Below is a small trained network, with its code and all its weights. Each question gives an input and a class and asks what happens when units are switched off, that is, made to give their printed mean instead of their output.

import numpy as np


def w(rows, s, z=0):
    codes = np.array(rows[::2]) - 128.0
    scale = np.full(codes.shape[1], s)
    scale[-1] = z or s
    return codes * scale


def f(y):
    return np.maximum(y, 0)


def log_softmax(a):
    a = a - a.max(-1, keepdims=True)
    return a - np.log(np.exp(a).sum(-1, keepdims=True))


def net(x, mask):
    res = np.array(x, float).reshape(1, 3) / 4 @ E
    y = f(res @ A[0][:, :-1].T + A[0][:, -1])
    res = res + np.where(mask, y, B[0][:, -1]) @ B[0][:, :-1]
    return log_softmax(res[-1] @ U[:, :-1].T + U[:, -1])


A, B = {}, {}
E = w([
[104,215,201,116,42,35],'x0',
[5,157,99,135,137,101],'x1',
[139,36,61,127,2,134],'x2',
],0.01)
A[0] = w([
[108,76,94,119,72,129,198],'neuron 0',
[57,147,233,120,115,10,175],'neuron 1',
[149,123,82,147,40,38,250],'neuron 2',
[158,91,92,129,217,222,185],'neuron 3',
[148,32,88,143,193,202,234],'neuron 4',
[150,194,189,153,53,87,143],'neuron 5',
[81,170,83,158,175,80,152],'neuron 6',
[68,224,110,109,175,119,195],'neuron 7',
[169,195,192,99,138,60,171],'neuron 8',
[146,40,137,105,117,153,225],'neuron 9',
],0.012,0.0023)
B[0] = w([
[120,59,108,122,89,114,201],'neuron 0',
[121,170,156,128,178,112,251],'neuron 1',
[136,138,98,127,58,74,221],'neuron 2',
[135,108,150,128,171,200,232],'neuron 3',
[130,78,89,135,216,162,244],'neuron 4',
[170,180,118,79,143,97,218],'neuron 5',
[89,48,170,197,139,87,182],'neuron 6',
[69,110,228,209,184,9,211],'neuron 7',
[219,234,219,60,121,97,212],'neuron 8',
[131,49,52,99,137,122,193],'neuron 9',
],0.011,0.015)
U = w([
[2,130,205,189,163,105,94],'0',
[157,189,179,72,127,122,50],'1',
[120,109,48,98,45,108,100],'2',
[125,105,85,122,174,208,253],'3',
],0.014,0.0023)

Each question gives the input, the list of numbers given to net, and the class t.
The units are the neurons (one row each of A and B). Each row of codes is followed by its name. A weight is (code - 128) times the scale printed after its matrix; where a second scale follows, it is the last column's (A, B and U).
mask holds one flag per neuron, in row order. A switched-off neuron (its flag False) gives its mean, the last column of its row in B, instead of its output. The means were averaged over made-up inputs and are rounded, as every weight is.
A unit's drop is (log p(t) with every unit on - log p(t) with that unit switched off) / (log p(t) with every unit on - log p(t) with every unit switched off).
The circuit of an input: a set's keep is (log p(t) with only the set's units on - log p(t) with every unit switched off) / (log p(t) with every unit on - log p(t) with every unit switched off). Starting from all 10 units, units are removed one at a time, each time the one whose removal leaves the highest keep (on an exact tie, the one counted first), for as long as the keep stays at least 0.8.
circuit, biggest first: the units of the circuit, biggest drop first
top k neurons: the k neurons with the biggest drops, biggest first
drop of u: that unit's drop, to one decimal
input [8,4,-3], class 1: circuit, biggest first	[neuron 8]
input [-2,-4,7], class 2: top 2 neurons	[neuron 2; neuron 0]
input [-5,-1,-6], class 3: top 2 neurons	[neuron 3; neuron 4]
input [1,0,0], class 1: top 3 neurons	[neuron 7; neuron 6; neuron 4]
input [0,-5,0], class 3: circuit, biggest first	[neuron 8; neuron 7]
input [-3,3,4], class 3: top 2 neurons	[neuron 4; neuron 2]
input [6,-2,5], class 2: top 2 neurons	[neuron 2; neuron 7]
input [4,0,-6], class 1: top 3 neurons	[neuron 8; neuron 5; neuron 4]
input [6,3,1], class 1: top 2 neurons	[neuron 5; neuron 8]
input [6,0,-7], class 1: top 2 neurons	[neuron 8; neuron 5]
input [-8,7,0], class 3: drop of neuron 4	0.2
input [3,0,-3], class 1: drop of neuron 8	1.6
input [-2,0,7], class 2: drop of neuron 6	0.0
input [8,3,-1], class 1: circuit, biggest first	[neuron 8]
